Here is a tiny trained network, its code and every weight. The questions are about switching its units off for an input and a class, where a switched-off unit gives its printed mean instead of its output.

import numpy as np


def w(rows, s, z=0):
    codes = np.array(rows[::2]) - 128.0
    scale = np.full(codes.shape[1], s)
    scale[-1] = z or s
    return codes * scale


def norm(h):
    return h / np.sqrt((h * h).mean(-1, keepdims=True) + 1e-5)


def f(y):
    return y / 2 * (1 + np.tanh(0.7978845608 * (y + 0.044715 * y**3)))


def log_softmax(a):
    a = a - a.max(-1, keepdims=True)
    return a - np.log(np.exp(a).sum(-1, keepdims=True))


def net(x, mask):
    res = np.array(x, float).reshape(1, 7) / 4 @ E
    u = 0
    for l in range(2):
        y = f(norm(res) @ A[l][:, :-1].T + A[l][:, -1])
        res = res + np.where(mask[u : u + 6], y, B[l][:, -1]) @ B[l][:, :-1]
        u += 6
    return log_softmax(norm(res)[-1] @ U[:, :-1].T + U[:, -1])


A, B = {}, {}
E = w([
[99,69,66,13,142,108,41,128],'x0',
[122,141,37,130,255,122,134,97],'x1',
[141,127,116,86,130,95,142,90],'x2',
[79,206,204,246,137,46,32,121],'x3',
[67,170,147,53,196,99,170,155],'x4',
[107,119,79,141,120,81,85,236],'x5',
[79,142,94,123,135,143,162,120],'x6',
],0.0035)
A[0] = w([
[10,129,70,12,249,204,238,99,110],'L0N0',
[205,87,96,74,133,173,194,33,5],'L0N1',
[128,19,1,37,27,62,38,251,207],'L0N2',
[139,106,176,144,71,140,145,191,139],'L0N3',
[137,104,69,50,176,86,110,198,27],'L0N4',
[78,112,119,169,170,14,69,167,216],'L0N5',
],0.0058,0.0012)
B[0] = w([
[173,225,79,82,102,71,231,73,235],'L0N0',
[173,96,137,169,193,160,79,115,167],'L0N1',
[16,118,147,94,129,255,69,153,255],'L0N2',
[115,122,107,179,102,152,147,70,154],'L0N3',
[136,66,102,137,84,108,141,149,173],'L0N4',
[125,143,189,110,149,99,66,103,193],'L0N5',
],0.0088,0.0068)
A[1] = w([
[116,87,75,63,154,148,169,158,34],'L1N0',
[147,84,155,193,70,110,165,172,96],'L1N1',
[96,153,113,72,134,134,162,120,174],'L1N2',
[107,139,159,158,179,9,56,167,17],'L1N3',
[218,53,128,133,185,143,108,115,1],'L1N4',
[127,125,65,67,63,130,110,163,136],'L1N5',
],0.012,0.0018)
B[1] = w([
[154,82,153,121,89,5,107,208,208],'L1N0',
[115,164,168,68,62,150,167,151,172],'L1N1',
[170,112,115,175,165,135,166,156,228],'L1N2',
[57,195,140,200,213,41,76,128,254],'L1N3',
[170,47,174,177,114,139,81,57,156],'L1N4',
[116,97,66,108,127,126,63,136,211],'L1N5',
],0.014,0.0055)
U = w([
[39,234,167,175,195,37,66,139,237],'0',
[31,86,116,73,94,222,18,169,111],'1',
[210,188,89,112,161,76,253,112,228],'2',
[165,40,42,77,111,45,95,225,27],'3',
[215,32,159,158,111,178,96,45,38],'4',
[110,193,221,96,2,188,184,130,1],'5',
],0.0085,0.00059)

Each question gives the input, the list of numbers given to net, and the class t.
The units are the neurons (one row each of A and B). Each row of codes is followed by its name. A weight is (code - 128) times the scale printed after its matrix; where a second scale follows, it is the last column's (A, B and U).
mask holds one flag per neuron, layer by layer. A switched-off neuron (its flag False) gives its mean, the last column of its row in B, instead of its output. The means were averaged over made-up inputs and are rounded, as every weight is.
A unit's drop is (log p(t) with every unit on - log p(t) with that unit switched off) / (log p(t) with every unit on - log p(t) with every unit switched off).
The circuit of an input: a set's keep is (log p(t) with only the set's units on - log p(t) with every unit switched off) / (log p(t) with every unit on - log p(t) with every unit switched off). Starting from all 12 units, units are removed one at a time, each time the one whose removal leaves the highest keep (on an exact tie, the one counted first), for as long as the keep stays at least 0.8.
circuit, biggest first: the units of the circuit, biggest drop first
unit that matters most: the unit with the biggest drop
k most important neurons: the k neurons with the biggest drops, biggest first
top k neurons in layer l: the k neurons of layer l with the biggest drops, biggest first
drop when u is switched off: that unit's drop, to one decimal
input [5,-4,0,1,-6,-6,3], class 4: 2 most important neurons	L0N2; L0N1
input [-4,-5,1,-5,-1,-2,-2], class 4: unit that matters most	L0N1
input [0,-2,-4,-4,2,-7,-3], class 4: 2 most important neurons	L0N1; L1N4
input [-7,7,0,-3,-2,-8,0], class 4: 2 most important neurons	L0N1; L1N4
input [-7,-4,0,-3,-5,-4,-5], class 5: 2 most important neurons	L1N1; L0N5
input [2,0,6,-1,1,-4,-5], class 4: circuit, biggest first	L0N1; L1N4
input [-7,2,-3,-4,-3,-6,2], class 4: 2 most important neurons	L0N1; L1N4
input [-5,-3,4,-6,1,5,6], class 3: 2 most important neurons	L1N0; L1N5
input [7,-4,-1,5,-2,5,7], class 1: 2 most important neurons	L0N2; L1N3
input [-7,-4,-8,2,2,6,7], class 5: 2 most important neurons	L1N1; L0N3
input [-5,-8,4,-5,6,-7,-2], class 4: top 2 neurons in layer 1	L1N3; L1N4
input [5,2,-5,-3,-1,-1,5], class 3: top 2 neurons in layer 0	L0N0; L0N2
input [6,-3,-5,-7,-3,-8,3], class 4: drop when L0N1 is switched off	1.5
input [-4,0,-7,-6,4,-6,5], class 2: drop when L0N0 is switched off	0.7
input [-6,-3,3,-4,5,-6,4], class 2: drop when L1N1 is switched off	0.0
input [4,-6,5,-3,-8,2,5], class 1: circuit, biggest first	L0N2
